Below are the code and all the weights of a small trained network. Each question names an input and a class and asks about switching units off, where a switched-off unit gives its printed mean instead of its output.

import numpy as np


def w(rows, s, z=0):
    codes = np.array(rows[::2]) - 128.0
    scale = np.full(codes.shape[1], s)
    scale[-1] = z or s
    return codes * scale


def f(y):
    return y / 2 * (1 + np.tanh(0.7978845608 * (y + 0.044715 * y**3)))


def log_softmax(a):
    a = a - a.max(-1, keepdims=True)
    return a - np.log(np.exp(a).sum(-1, keepdims=True))


def net(x, mask):
    res = np.array(x, float).reshape(1, 6) / 4 @ E
    y = f(res @ A[0][:, :-1].T + A[0][:, -1])
    res = res + np.where(mask, y, B[0][:, -1]) @ B[0][:, :-1]
    return log_softmax(res[-1] @ U[:, :-1].T + U[:, -1])


A, B = {}, {}
E = w([
[95,97,58,71,201,51,199,164,69,212,149],'x0',
[88,30,83,36,48,106,65,186,186,108,76],'x1',
[125,107,85,114,132,211,89,142,24,212,42],'x2',
[74,217,25,131,185,124,140,123,211,100,126],'x3',
[75,78,142,151,113,82,206,235,101,89,173],'x4',
[254,113,138,141,78,76,152,139,70,64,72],'x5',
],0.0063)
A[0] = w([
[118,81,131,144,169,60,226,203,20,168,179,251],'n1',
[51,22,121,75,73,85,186,231,134,108,244,218],'n2',
[63,128,55,40,211,140,58,38,177,227,42,186],'n3',
[132,193,143,214,195,37,246,142,151,109,241,227],'n4',
[104,35,113,57,70,111,113,253,87,129,48,203],'n5',
[81,22,145,107,141,59,163,204,94,188,159,173],'n6',
[64,105,94,38,125,179,32,120,196,193,123,241],'n7',
[85,188,97,89,86,143,94,144,245,49,154,226],'n8',
[211,206,96,245,166,68,166,101,202,65,185,238],'n9',
[64,107,156,116,87,42,172,183,233,18,237,226],'n10',
[200,68,178,167,94,159,94,124,98,131,26,221],'n11',
[83,201,34,126,211,179,99,25,105,217,74,238],'n12',
[137,21,119,131,56,87,128,200,33,170,51,175],'n13',
[125,226,13,176,223,183,166,103,123,189,105,215],'n14',
[207,154,227,176,60,200,75,22,181,102,113,216],'n15',
[130,180,181,219,142,236,80,11,105,143,93,255],'n16',
[176,43,60,66,64,129,90,185,37,146,36,213],'n17',
[166,120,250,175,65,220,90,65,74,75,100,214],'n18',
[199,71,166,94,121,9,193,173,105,145,211,198],'n19',
],0.0052,0.0037)
B[0] = w([
[41,127,224,90,213,100,208,203,80,229,156,241],'n1',
[44,27,105,122,233,110,76,215,199,164,116,247],'n2',
[198,128,21,29,44,130,130,91,182,233,227,220],'n3',
[2,197,184,155,238,45,175,72,148,77,218,243],'n4',
[147,19,128,44,94,236,171,206,99,121,53,232],'n5',
[74,69,208,81,186,133,132,183,150,220,111,212],'n6',
[166,84,61,114,49,213,67,160,212,203,181,222],'n7',
[126,169,25,186,70,96,60,150,201,79,127,210],'n8',
[75,208,135,149,123,41,184,43,117,56,155,234],'n9',
[35,65,70,186,154,61,64,142,249,47,79,251],'n10',
[234,85,164,122,72,169,113,95,5,96,94,211],'n11',
[186,216,53,86,73,202,168,52,60,224,208,247],'n12',
[116,53,202,70,74,210,241,183,71,149,2,221],'n13',
[98,230,47,123,178,146,222,85,45,158,206,235],'n14',
[225,169,205,210,34,139,37,51,153,82,213,248],'n15',
[207,218,152,203,64,120,53,111,31,186,211,254],'n16',
[187,48,113,58,28,176,188,121,26,132,38,229],'n17',
[205,80,220,229,74,189,52,128,65,78,144,239],'n18',
[54,49,220,25,207,72,195,61,180,99,113,210],'n19',
],0.0053,0.0074)
U = w([
[112,185,62,160,87,51,96,73,228,22,111,171],'0',
[79,67,46,171,149,176,44,229,218,108,127,152],'1',
[216,172,245,247,60,177,37,83,79,105,187,195],'2',
[190,173,5,39,66,181,101,64,139,239,202,99],'3',
[213,65,126,59,68,174,162,109,70,30,46,100],'4',
[71,93,210,86,221,52,161,106,181,137,189,2],'5',
[93,254,87,172,199,130,204,110,40,150,178,165],'6',
[111,64,185,70,118,186,193,212,81,221,42,40],'7',
],0.0057,0.00089)

Each question gives the input, the list of numbers given to net, and the class t.
The units are the neurons (one row each of A and B). Each row of codes is followed by its name. A weight is (code - 128) times the scale printed after its matrix; where a second scale follows, it is the last column's (A, B and U).
mask holds one flag per neuron, in row order. A switched-off neuron (its flag False) gives its mean, the last column of its row in B, instead of its output. The means were averaged over made-up inputs and are rounded, as every weight is.
A unit's drop is (log p(t) with every unit on - log p(t) with that unit switched off) / (log p(t) with every unit on - log p(t) with every unit switched off).
The circuit of an input: a set's keep is (log p(t) with only the set's units on - log p(t) with every unit switched off) / (log p(t) with every unit on - log p(t) with every unit switched off). Starting from the 12 units with the biggest drops (on a tie, the unit counted first), units are removed one at a time, each time the one whose removal leaves the highest keep (on an exact tie, the one counted first), for as long as the keep stays at least 0.8.
units of the circuit, in order: the units of the circuit, biggest drop first
unit that matters most: the unit with the biggest drop
k most important neurons: the k neurons with the biggest drops, biggest first
drop when u is switched off: that unit's drop, to one decimal
input [5,3,-8,-7,-1,4], class 5: unit that matters most : n19
input [3,3,-6,-8,-8,3], class 4: 3 most important neurons : n16; n19; n4
input [-4,7,-4,-8,0,-1], class 4: units of the circuit, in order : n1; n5; n16
input [3,6,-7,-2,1,8], class 7: units of the circuit, in order : n13; n15; n2
input [-3,-7,0,8,-5,-8], class 3: 2 most important neurons : n3; n12
input [1,6,-7,5,-5,-3], class 0: units of the circuit, in order : n8; n5
input [-4,-1,-3,8,0,-8], class 0: 4 most important neurons : n10; n8; n9; n4
input [0,7,-8,-2,4,6], class 1: 2 most important neurons : n10; n2
input [0,-7,-1,3,6,8], class 5: 2 most important neurons : n19; n12
input [3,6,0,-1,-6,4], class 4: 2 most important neurons : n1; n17
input [-3,5,-5,-4,6,-2], class 1: drop when n8 is switched off : 0.0
input [3,-8,-7,6,7,-4], class 5: drop when n10 is switched off : 0.1
input [1,7,-4,-1,-8,5], class 4: drop when n17 is switched off : 0.1
input [5,2,-1,2,1,4], class 7: drop when n19 is switched off : -0.1
input [-6,-7,-5,4,6,-6], class 0: unit that matters most : n10
